Here is a tiny trained network, its code and every weight. The questions are about switching its units off for an input and a class, where a switched-off unit gives its printed mean instead of its output.

import numpy as np


def w(rows, s, z=0):
    codes = np.array(rows[::2]) - 128.0
    scale = np.full(codes.shape[1], s)
    scale[-1] = z or s
    return codes * scale


def norm(h):
    return h / np.sqrt((h * h).mean(-1, keepdims=True) + 1e-5)


def f(y):
    return y / 2 * (1 + np.tanh(0.7978845608 * (y + 0.044715 * y**3)))


def log_softmax(a):
    a = a - a.max(-1, keepdims=True)
    return a - np.log(np.exp(a).sum(-1, keepdims=True))


def net(x, mask):
    res = np.array(x, float).reshape(1, 7) / 4 @ E
    u = 0
    for l in range(2):
        y = f(norm(res) @ A[l][:, :-1].T + A[l][:, -1])
        res = res + np.where(mask[u : u + 3], y, B[l][:, -1]) @ B[l][:, :-1]
        u += 3
    return log_softmax(norm(res)[-1] @ U[:, :-1].T + U[:, -1])


A, B = {}, {}
E = w([
[130,129,128,128,128],'x0',
[127,130,130,127,126],'x1',
[130,125,128,128,129],'x2',
[6,173,226,115,117],'x3',
[130,127,129,130,127],'x4',
[74,95,102,255,148],'x5',
[74,4,220,126,84],'x6',
],0.0075)
A[0] = w([
[167,130,68,166,128,99],'0.n0',
[91,233,142,72,104,2],'0.n1',
[8,178,87,255,210,7],'0.n2',
],0.0093,0.0065)
B[0] = w([
[91,104,69,103,253,189],'0.n0',
[55,254,21,152,86,169],'0.n1',
[212,123,215,148,230,255],'0.n2',
],0.0069,0.0038)
A[1] = w([
[49,62,2,252,45,35],'1.n0',
[199,30,137,195,99,2],'1.n1',
[197,51,140,117,140,147],'1.n2',
],0.0077,0.0028)
B[1] = w([
[141,174,135,254,160,175],'1.n0',
[74,150,120,160,30,200],'1.n1',
[142,122,43,84,19,255],'1.n2',
],0.014,0.0028)
U = w([
[224,137,72,31,165,151],'0',
[148,62,111,60,36,206],'1',
[53,226,124,74,145,251],'2',
[67,87,249,1,110,4],'3',
[178,80,67,195,245,126],'4',
[134,84,116,255,78,72],'5',
[139,184,234,186,252,84],'6',
[43,78,244,196,152,97],'7',
],0.018,0.0028)

Each question gives the input, the list of numbers given to net, and the class t.
The units are the neurons (one row each of A and B). Each row of codes is followed by its name. A weight is (code - 128) times the scale printed after its matrix; where a second scale follows, it is the last column's (A, B and U).
mask holds one flag per neuron, layer by layer. A switched-off neuron (its flag False) gives its mean, the last column of its row in B, instead of its output. The means were averaged over made-up inputs and are rounded, as every weight is.
A unit's drop is (log p(t) with every unit on - log p(t) with that unit switched off) / (log p(t) with every unit on - log p(t) with every unit switched off).
The circuit of an input: a set's keep is (log p(t) with only the set's units on - log p(t) with every unit switched off) / (log p(t) with every unit on - log p(t) with every unit switched off). Starting from all 6 units, units are removed one at a time, each time the one whose removal leaves the highest keep (on an exact tie, the one counted first), for as long as the keep stays at least 0.8.
units of the circuit, in order: the units of the circuit, biggest drop first
top k neurons: the k neurons with the biggest drops, biggest first
k most important neurons of layer l: the k neurons of layer l with the biggest drops, biggest first
drop of u: that unit's drop, to one decimal
input [-4,0,0,-6,2,0,2], class 1: top 2 neurons -> [1.n2, 0.n1]
input [-2,-5,2,1,-5,-7,-2], class 2: units of the circuit, in order -> [0.n1]
input [3,-2,-5,8,1,4,0], class 6: units of the circuit, in order -> [0.n2, 1.n1]
input [-6,1,-8,6,-8,3,0], class 6: 2 most important neurons of layer 1 -> [1.n1, 1.n2]
input [2,-8,6,1,-4,-6,0], class 2: 2 most important neurons of layer 0 -> [0.n1, 0.n2]
input [4,-6,8,4,5,5,-8], class 6: top 2 neurons -> [0.n2, 1.n2]
input [4,2,5,-8,4,2,2], class 5: 2 most important neurons of layer 1 -> [1.n0, 1.n1]
input [-4,-3,5,8,-1,8,-3], class 6: drop of 0.n2 -> 0.3
input [-6,8,6,6,-6,7,-1], class 6: drop of 0.n0 -> 0.0
input [0,-7,-3,3,1,5,-1], class 6: drop of 0.n2 -> 0.1
